Below is a small trained network, with its code and all its weights. Each question gives an input and a class and asks what happens when units are switched off, that is, made to give their printed mean instead of their output.

import numpy as np


def w(rows, s, z=0):
    codes = np.array(rows[::2]) - 128.0
    scale = np.full(codes.shape[1], s)
    scale[-1] = z or s
    return codes * scale


def f(y):
    return np.maximum(y, 0)


def log_softmax(a):
    a = a - a.max(-1, keepdims=True)
    return a - np.log(np.exp(a).sum(-1, keepdims=True))


def net(x, mask):
    res = np.array(x, float).reshape(1, 7) / 4 @ E
    y = f(res @ A[0][:, :-1].T + A[0][:, -1])
    res = res + np.where(mask, y, B[0][:, -1]) @ B[0][:, :-1]
    return log_softmax(res[-1] @ U[:, :-1].T + U[:, -1])


A, B = {}, {}
E = w([
[53,115,230,43,108,103],'x0',
[111,133,178,110,127,178],'x1',
[40,117,124,168,235,41],'x2',
[175,239,136,98,131,99],'x3',
[161,187,150,120,137,32],'x4',
[119,139,198,254,75,131],'x5',
[111,101,144,109,81,80],'x6',
],0.013)
A[0] = w([
[191,52,69,74,158,137,205],'n1',
[104,162,245,115,111,205,253],'n2',
[107,166,197,171,127,119,119],'n3',
[157,230,130,129,148,140,154],'n4',
[126,118,65,216,71,142,103],'n5',
[131,151,113,52,143,141,195],'n6',
],0.011,0.0036)
B[0] = w([
[98,96,5,102,120,148,225],'n1',
[83,173,203,121,145,197,253],'n2',
[134,82,200,150,71,60,204],'n3',
[134,191,105,141,136,108,222],'n4',
[171,97,120,197,103,144,207],'n5',
[43,177,88,99,114,134,207],'n6',
],0.012,0.014)
U = w([
[107,113,121,65,85,190,1],'0',
[168,111,155,229,113,160,227],'1',
[208,64,124,139,199,100,64],'2',
[169,251,64,128,159,91,220],'3',
[50,147,231,95,99,18,221],'4',
[128,164,196,125,144,197,54],'5',
[67,89,104,151,220,83,139],'6',
[191,110,105,98,61,71,92],'7',
],0.014,0.003)

Each question gives the input, the list of numbers given to net, and the class t.
The units are the neurons (one row each of A and B). Each row of codes is followed by its name. A weight is (code - 128) times the scale printed after its matrix; where a second scale follows, it is the last column's (A, B and U).
mask holds one flag per neuron, in row order. A switched-off neuron (its flag False) gives its mean, the last column of its row in B, instead of its output. The means were averaged over made-up inputs and are rounded, as every weight is.
A unit's drop is (log p(t) with every unit on - log p(t) with that unit switched off) / (log p(t) with every unit on - log p(t) with every unit switched off).
The circuit of an input: a set's keep is (log p(t) with only the set's units on - log p(t) with every unit switched off) / (log p(t) with every unit on - log p(t) with every unit switched off). Starting from all 6 units, units are removed one at a time, each time the one whose removal leaves the highest keep (on an exact tie, the one counted first), for as long as the keep stays at least 0.8.
circuit, biggest first: the units of the circuit, biggest drop first
unit that matters most: the unit with the biggest drop
top k neurons: the k neurons with the biggest drops, biggest first
drop when u is switched off: that unit's drop, to one decimal
input [5,-1,7,-6,1,-4,5], class 6: unit that matters most => n3
input [-1,4,-4,-2,-1,1,1], class 5: circuit, biggest first => [n2, n1]
input [-7,-6,-2,-3,3,-3,1], class 2: circuit, biggest first => [n6, n4]
input [-8,7,4,2,1,1,8], class 1: top 2 neurons => [n6, n1]
input [-1,6,5,-8,8,3,-4], class 4: top 2 neurons => [n3, n1]
input [1,4,2,-6,-8,3,-8], class 5: top 3 neurons => [n2, n3, n1]
input [-6,2,2,1,2,1,2], class 1: top 3 neurons => [n6, n5, n1]
input [-4,-5,8,-2,-7,2,1], class 1: top 3 neurons => [n5, n6, n1]
input [1,-6,-2,-5,7,-1,5], class 7: top 2 neurons => [n2, n6]
input [3,4,-8,-2,7,-2,3], class 5: top 2 neurons => [n2, n3]
input [6,-3,6,-8,-3,8,-8], class 4: top 2 neurons => [n3, n1]
input [3,6,-6,5,8,8,-6], class 4: drop when n3 is switched off => 4.1
input [7,-1,4,0,-7,-7,5], class 0: drop when n2 is switched off => -0.1
input [5,5,-7,3,3,-2,-1], class 5: circuit, biggest first => [n2]
input [4,-2,2,-1,-5,1,-4], class 5: drop when n6 is switched off => 0.2
input [6,1,-8,6,-7,-3,0], class 5: drop when n6 is switched off => -0.5
